Below are the code and all the weights of a small trained network. Each question names an input and a class and asks about switching units off, where a switched-off unit gives its printed mean instead of its output.

import numpy as np


def w(rows, s, z=0):
    codes = np.array(rows[::2]) - 128.0
    scale = np.full(codes.shape[1], s)
    scale[-1] = z or s
    return codes * scale


def norm(h):
    return h / np.sqrt((h * h).mean(-1, keepdims=True) + 1e-5)


def f(y):
    return np.maximum(y, 0)


def log_softmax(a):
    a = a - a.max(-1, keepdims=True)
    return a - np.log(np.exp(a).sum(-1, keepdims=True))


def net(x, mask):
    res = np.array(x, float).reshape(1, 7) / 4 @ E
    u = 0
    for l in range(3):
        y = f(norm(res) @ A[l][:, :-1].T + A[l][:, -1])
        res = res + np.where(mask[u : u + 5], y, B[l][:, -1]) @ B[l][:, :-1]
        u += 5
    return log_softmax(norm(res)[-1] @ U[:, :-1].T + U[:, -1])


A, B = {}, {}
E = w([
[98,126,222,131,112,234,95,221,199],'x0',
[123,105,96,37,103,200,217,84,245],'x1',
[112,177,48,155,156,254,89,132,48],'x2',
[145,140,112,128,121,121,132,145,139],'x3',
[109,131,144,125,118,129,126,109,120],'x4',
[139,79,129,128,122,154,118,148,106],'x5',
[152,103,122,127,119,140,97,136,120],'x6',
],0.0083)
A[0] = w([
[110,138,104,63,103,183,189,156,143,156],'0.n0',
[114,60,72,96,106,98,148,82,154,114],'0.n1',
[147,79,115,145,135,96,143,105,150,140],'0.n2',
[110,152,34,136,141,199,133,76,120,1],'0.n3',
[170,143,123,90,117,66,149,122,1,128],'0.n4',
],0.0095,0.0043)
B[0] = w([
[135,107,126,138,173,110,89,88,89,239],'0.n0',
[61,191,113,165,65,82,176,94,165,218],'0.n1',
[143,179,137,199,59,132,199,175,179,187],'0.n2',
[142,31,3,112,180,85,101,85,73,220],'0.n3',
[184,111,155,93,198,190,123,95,175,255],'0.n4',
],0.011,0.0064)
A[1] = w([
[135,105,135,118,124,82,111,174,111,105],'1.n0',
[94,66,129,9,108,167,123,86,132,184],'1.n1',
[128,130,208,124,82,101,118,148,167,145],'1.n2',
[178,108,145,132,145,138,159,68,191,254],'1.n3',
[136,140,62,82,166,195,118,83,137,47],'1.n4',
],0.011,0.0034)
B[1] = w([
[130,77,187,121,87,101,116,103,132,146],'1.n0',
[94,120,140,140,226,118,154,227,135,194],'1.n1',
[170,142,125,140,190,115,178,166,98,209],'1.n2',
[111,63,75,56,156,105,52,159,140,254],'1.n3',
[225,222,251,176,128,190,93,154,47,218],'1.n4',
],0.011,0.0098)
A[2] = w([
[122,186,104,200,92,220,88,181,86,57],'2.n0',
[120,201,164,254,127,204,50,153,106,167],'2.n1',
[204,121,220,137,186,109,128,141,183,253],'2.n2',
[92,129,92,110,3,136,141,103,163,16],'2.n3',
[57,61,68,98,177,71,38,139,112,122],'2.n4',
],0.0078,0.0014)
B[2] = w([
[108,111,106,133,85,74,191,74,142,184],'2.n0',
[68,179,115,146,31,114,167,105,157,222],'2.n1',
[153,128,164,130,173,190,66,95,62,254],'2.n2',
[120,215,124,185,55,200,152,111,111,141],'2.n3',
[80,60,117,74,94,133,137,166,248,210],'2.n4',
],0.014,0.0091)
U = w([
[161,47,88,81,214,82,85,125,172,255],'0',
[187,172,232,207,153,187,74,126,40,100],'1',
[71,156,100,140,7,82,188,96,194,33],'2',
],0.011,0.0009)

Each question gives the input, the list of numbers given to net, and the class t.
The units are the neurons (one row each of A and B). Each row of codes is followed by its name. A weight is (code - 128) times the scale printed after its matrix; where a second scale follows, it is the last column's (A, B and U).
mask holds one flag per neuron, layer by layer. A switched-off neuron (its flag False) gives its mean, the last column of its row in B, instead of its output. The means were averaged over made-up inputs and are rounded, as every weight is.
A unit's drop is (log p(t) with every unit on - log p(t) with that unit switched off) / (log p(t) with every unit on - log p(t) with every unit switched off).
most important unit: the unit with the biggest drop
top k neurons: the k neurons with the biggest drops, biggest first
top k neurons in layer l: the k neurons of layer l with the biggest drops, biggest first
drop when u is switched off: that unit's drop, to one decimal
input [6,0,-8,7,2,-5,2], class 1: top neuron -> (0.n3)
input [-3,1,-1,7,8,-3,-7], class 2: top 4 neurons -> (1.n4, 0.n1, 1.n1, 2.n2)
input [4,-1,-7,-3,-4,4,1], class 1: top 2 neurons in layer 0 -> (0.n3, 0.n4)
input [-1,-5,-1,5,2,-1,-2], class 0: top 2 neurons -> (0.n4, 1.n3)
input [0,7,-4,2,1,-4,1], class 2: top 2 neurons -> (1.n4, 0.n1)
input [-5,1,-5,5,5,8,-8], class 2: top 4 neurons -> (0.n1, 1.n4, 0.n2, 1.n1)
input [0,-6,0,3,-1,4,-2], class 0: top 2 neurons in layer 1 -> (1.n4, 1.n2)
input [-1,-8,-1,-6,-5,-7,4], class 0: top 3 neurons -> (1.n4, 0.n4, 2.n4)
input [2,-3,-8,2,7,8,1], class 1: top 2 neurons in layer 0 -> (0.n3, 0.n4)
input [1,-6,-8,6,-4,8,-5], class 1: top 3 neurons in layer 0 -> (0.n3, 0.n2, 0.n0)
input [3,-3,-8,8,-5,5,4], class 1: top 2 neurons -> (0.n3, 0.n4)
input [-2,4,-1,-8,-8,0,1], class 2: drop when 0.n1 is switched off -> 0.3
input [3,-3,6,-7,7,7,6], class 2: drop when 0.n4 is switched off -> 0.1
input [8,6,1,6,6,-1,8], class 1: most important unit -> 1.n4
input [2,7,3,-6,-6,-3,-3], class 1: drop when 1.n4 is switched off -> 2.7
